Below are the code and all the weights of a small trained network. Each question names an input and a target symbol and asks about switching units off, where a switched-off unit gives its printed mean instead of its output.

import numpy as np


def w(rows, s, z=0):
    codes = np.array(rows[::2]) - 128.0
    scale = np.full(codes.shape[1], s)
    scale[-1] = z or s
    return codes * scale


def f(y):
    return y / 2 * (1 + np.tanh(0.7978845608 * (y + 0.044715 * y**3)))


def softmax(a):
    e = np.exp(a - a.max(-1, keepdims=True))
    return e / e.sum(-1, keepdims=True)


def log_softmax(a):
    a = a - a.max(-1, keepdims=True)
    return a - np.log(np.exp(a).sum(-1, keepdims=True))


def net(x, mask):
    ids = ['αλστφψ'.index(c) for c in x.split()]
    T = len(ids)
    res = E[ids] + P[:T]
    u = 0
    for l in range(2):
        r = res
        for j in range(3):
            rows = slice(2 * j, 2 * j + 2)
            q, k, v = (r @ M[l][rows].T for M in (Q, K, V))
            z = softmax(np.where(np.tri(T) > 0, q @ k.T / 2**0.5, -1e9)) @ v
            o = O[l][rows]
            res = res + np.where(mask[u + j], z, o[:, -1]) @ o[:, :-1]
        u += 3
        y = f(res @ A[l][:, :-1].T + A[l][:, -1])
        res = res + np.where(mask[u : u + 8], y, B[l][:, -1]) @ B[l][:, :-1]
        u += 8
    return log_softmax(res[-1] @ U[:, :-1].T + U[:, -1])


Q, K, V, O, A, B = {}, {}, {}, {}, {}, {}
E = w([
[165,50,189,95,124,109,60,151,100,112],'α',
[79,7,71,151,189,139,152,127,81,79],'λ',
[99,192,84,56,171,164,93,140,115,74],'σ',
[96,115,148,109,234,101,199,84,19,98],'τ',
[194,169,76,146,96,126,160,96,90,141],'φ',
[134,93,139,92,108,125,146,101,139,37],'ψ',
],0.016)
P = w([
[74,130,79,105,97,166,145,78,167,197],'0',
[134,170,169,150,140,145,35,34,202,45],'1',
[95,84,88,8,135,63,88,86,114,155],'2',
[25,137,107,178,90,75,111,95,187,113],'3',
[157,109,122,106,229,202,157,136,137,172],'4',
[50,128,144,130,67,64,174,118,218,134],'5',
[108,96,33,67,143,157,119,202,56,133],'6',
[22,122,142,147,78,92,145,93,197,137],'7',
[166,104,71,97,146,117,120,131,15,42],'8',
[31,127,153,154,77,75,145,101,200,167],'9',
[225,115,113,125,205,166,120,153,117,31],'10',
],0.015)
Q[0] = w([
[80,111,74,38,87,90,161,168,114,176],'0.h0',
[152,132,121,108,144,142,114,76,77,122],'0.h0',
[137,151,178,177,163,154,106,87,162,136],'0.h1',
[246,95,129,119,176,184,117,90,149,81],'0.h1',
[120,134,122,86,148,115,108,113,113,168],'0.h2',
[74,142,140,164,105,107,130,94,138,138],'0.h2',
],0.013)
K[0] = w([
[139,116,154,117,167,149,196,200,221,190],'0.h0',
[179,94,72,50,118,170,120,192,41,125],'0.h0',
[133,126,102,112,109,50,36,2,93,63],'0.h1',
[184,109,84,19,103,102,128,161,13,57],'0.h1',
[96,91,99,98,138,107,150,82,144,172],'0.h2',
[60,174,191,157,110,112,96,114,187,201],'0.h2',
],0.0086)
V[0] = w([
[46,85,114,156,126,149,93,58,149,55],'0.h0',
[111,85,70,138,154,168,66,107,116,189],'0.h0',
[92,240,106,84,217,106,105,119,3,119],'0.h1',
[122,144,67,145,167,211,76,127,158,131],'0.h1',
[144,85,116,207,166,116,141,183,132,116],'0.h2',
[68,199,156,98,73,136,83,58,159,134],'0.h2',
],0.0068)
O[0] = w([
[151,69,105,105,125,62,203,161,151,58,254],'0.h0',
[160,174,215,91,122,189,131,175,160,254,182],'0.h0',
[98,198,153,137,195,63,70,149,117,138,251],'0.h1',
[190,102,182,165,197,104,142,150,171,183,138],'0.h1',
[127,173,184,91,129,99,134,91,118,93,75],'0.h2',
[98,64,84,188,177,101,94,101,115,100,129],'0.h2',
],0.0087,0.0054)
A[0] = w([
[84,168,75,104,113,219,163,198,109,91,126],'0.n0',
[52,113,228,214,90,76,60,127,166,119,128],'0.n1',
[211,203,141,200,98,126,16,16,217,143,3],'0.n2',
[155,83,120,59,166,219,70,184,47,135,108],'0.n3',
[145,41,143,98,135,100,120,125,71,147,209],'0.n4',
[109,153,151,117,107,52,169,64,177,81,123],'0.n5',
[150,120,255,202,96,241,55,133,156,102,6],'0.n6',
[96,181,53,164,169,127,216,89,60,181,206],'0.n7',
],0.0063,0.0035)
B[0] = w([
[116,254,133,119,121,115,157,133,202,91,157],'0.n0',
[152,30,193,142,84,123,171,145,196,43,173],'0.n1',
[82,87,180,64,115,134,102,89,114,54,132],'0.n2',
[175,128,110,144,163,195,124,23,131,96,239],'0.n3',
[101,98,113,176,155,152,132,153,65,153,239],'0.n4',
[126,107,166,163,173,123,58,93,123,133,230],'0.n5',
[65,143,129,171,116,129,173,164,151,120,123],'0.n6',
[126,132,103,154,150,78,159,164,163,126,254],'0.n7',
],0.009,0.0058)
Q[1] = w([
[117,177,146,158,119,138,121,75,121,67],'1.h0',
[141,122,103,89,170,137,78,169,131,127],'1.h0',
[209,225,161,235,134,175,197,84,153,95],'1.h1',
[101,124,177,90,129,166,134,110,136,166],'1.h1',
[86,138,91,182,23,78,171,255,118,136],'1.h2',
[84,104,94,65,99,136,109,175,72,200],'1.h2',
],0.0074)
K[1] = w([
[147,112,188,203,90,132,93,140,45,78],'1.h0',
[180,218,75,84,136,173,177,175,20,137],'1.h0',
[244,155,145,127,135,165,77,175,58,88],'1.h1',
[95,145,141,205,97,153,85,92,114,231],'1.h1',
[1,83,172,109,143,125,145,41,213,145],'1.h2',
[50,172,146,240,102,170,144,124,220,198],'1.h2',
],0.0066)
V[1] = w([
[115,123,125,127,178,173,119,135,156,85],'1.h0',
[129,109,166,52,89,105,2,75,183,31],'1.h0',
[168,86,140,92,181,166,88,110,40,137],'1.h1',
[133,161,143,112,161,159,102,151,132,128],'1.h1',
[221,186,49,161,109,89,183,148,162,159],'1.h2',
[68,129,152,121,143,149,212,132,143,60],'1.h2',
],0.0077)
O[1] = w([
[60,33,121,133,173,51,140,178,175,191,253],'1.h0',
[208,100,106,201,138,131,109,141,167,214,171],'1.h0',
[2,31,87,113,24,97,160,95,129,177,218],'1.h1',
[163,5,106,124,88,71,142,137,118,147,94],'1.h1',
[112,128,205,175,174,146,187,64,127,98,2],'1.h2',
[153,117,111,55,146,159,129,171,141,132,198],'1.h2',
],0.0077,0.0058)
A[1] = w([
[136,155,104,73,79,179,120,86,144,56,86],'1.n0',
[78,78,70,143,97,114,206,183,93,39,182],'1.n1',
[127,140,170,1,140,133,212,21,93,178,146],'1.n2',
[81,183,110,97,158,143,44,66,71,84,116],'1.n3',
[185,135,170,158,63,202,69,121,121,159,98],'1.n4',
[127,131,251,107,169,104,98,128,165,123,32],'1.n5',
[152,89,71,151,187,136,116,43,103,46,253],'1.n6',
[114,90,168,135,66,125,146,223,128,127,110],'1.n7',
],0.0078,0.0025)
B[1] = w([
[106,2,126,159,218,50,136,118,21,211,140],'1.n0',
[184,192,107,83,83,173,61,84,60,163,241],'1.n1',
[202,101,194,175,65,107,33,122,163,82,247],'1.n2',
[132,160,99,160,55,95,165,187,244,125,193],'1.n3',
[86,197,86,56,141,109,137,105,59,229,131],'1.n4',
[129,183,60,120,108,118,157,72,105,205,150],'1.n5',
[88,156,76,160,110,130,235,176,135,107,228],'1.n6',
[183,63,115,96,230,170,70,83,125,68,157],'1.n7',
],0.007,0.012)
U = w([
[144,69,145,201,74,184,146,52,184,15,105],'α',
[157,100,79,100,31,140,82,3,163,202,80],'λ',
[92,67,191,106,192,96,149,108,70,172,254],'σ',
[232,106,34,74,135,225,218,151,39,73,101],'τ',
[107,160,145,56,41,135,52,204,202,89,111],'φ',
[253,71,215,56,116,174,71,114,163,91,151],'ψ',
],0.0062,0.0036)

Each question gives the input, a string of symbols that net reads in full, and the target symbol t.
The units are the heads (2 rows each of Q, K, V and O) and the neurons (one row each of A and B). Each row of codes is followed by its name. A weight is (code - 128) times the scale printed after its matrix; where a second scale follows, it is the last column's (O, A, B and U).
mask holds one flag per unit, layer by layer, with each layer's heads first. A switched-off unit (its flag False) gives its mean, the last column of its rows in O or B, instead of its output. The means were averaged over made-up inputs and are rounded, as every weight is.
A unit's drop is (log p(t) with every unit on - log p(t) with that unit switched off) / (log p(t) with every unit on - log p(t) with every unit switched off).
The circuit of an input: a set's keep is (log p(t) with only the set's units on - log p(t) with every unit switched off) / (log p(t) with every unit on - log p(t) with every unit switched off). Starting from the 12 units with the biggest drops (on a tie, the unit counted first), units are removed one at a time, each time the one whose removal leaves the highest keep (on an exact tie, the one counted first), for as long as the keep stays at least 0.8.
circuit, biggest first: the units of the circuit, biggest drop first
unit that matters most: the unit with the biggest drop
top k neurons: the k neurons with the biggest drops, biggest first
k most important neurons of layer l: the k neurons of layer l with the biggest drops, biggest first
heads that matter: for each layer, one digit per head in row order, 1 if its drop is at least 0.15 and else 0, layers parted by /
input φ λ λ, target α: heads that matter : 000 / 101
input α τ σ λ τ λ σ α φ τ ψ, target α: circuit, biggest first : [1.h2]
input ψ τ α τ λ φ φ α τ λ α, target φ: circuit, biggest first : [0.h1; 1.n3]
input ψ τ λ λ τ φ α λ φ, target λ: circuit, biggest first : [1.h1; 0.h0]
input σ λ φ λ α α σ, target λ: circuit, biggest first : [1.h1; 0.n3; 0.h0]
input ψ τ σ τ σ σ φ φ λ α, target ψ: circuit, biggest first : [0.n1; 1.n7]
input λ ψ λ τ σ, target ψ: heads that matter : 101 / 000
input τ τ τ λ α, target φ: circuit, biggest first : [0.h1; 1.n3; 1.h0]
input α α σ ψ φ φ ψ ψ α σ φ, target λ: heads that matter : 000 / 010
input φ λ ψ ψ ψ α φ α, target ψ: heads that matter : 000 / 001
input ψ φ α σ σ τ σ, target σ: circuit, biggest first : [0.h1; 1.h0; 1.h2]
input φ τ τ τ φ, target φ: circuit, biggest first : [0.h1; 1.h0; 1.n3]
input τ λ ψ τ φ φ α α φ α ψ, target α: heads that matter : 100 / 001
input τ ψ φ, target φ: unit that matters most : 1.h0
input τ τ τ τ τ φ λ, target φ: heads that matter : 011 / 100
input λ α α τ ψ, target λ: heads that matter : 010 / 010
input σ φ λ α σ λ τ, target σ: top 2 neurons : [0.n7; 0.n0]
input α φ σ, target λ: 2 most important neurons of layer 0 : [0.n7; 0.n2]
input φ λ α τ ψ φ α, target τ: 2 most important neurons of layer 0 : [0.n3; 0.n4]
input τ φ φ φ φ, target α: heads that matter : 100 / 101
input ψ α ψ, target τ: unit that matters most : 0.h1
input ψ φ α σ α φ λ λ λ α φ, target ψ: heads that matter : 001 / 000
input λ σ ψ, target ψ: heads that matter : 110 / 000
input ψ τ τ, target τ: 2 most important neurons of layer 1 : [1.n6; 1.n1]
input φ ψ σ α φ τ σ, target α: heads that matter : 100 / 001
input τ λ α λ ψ τ α λ φ τ λ, target α: 2 most important neurons of layer 1 : [1.n2; 1.n6]
input τ σ λ σ σ ψ α σ α ψ τ, target λ: unit that matters most : 1.h1
input λ σ φ α σ τ ψ α λ φ λ, target ψ: top 2 neurons : [1.n2; 0.n7]
input ψ τ α φ ψ φ φ φ τ φ ψ, target φ: heads that matter : 010 / 000
input φ ψ λ α λ τ τ σ σ, target φ: top 2 neurons : [1.n3; 0.n4]
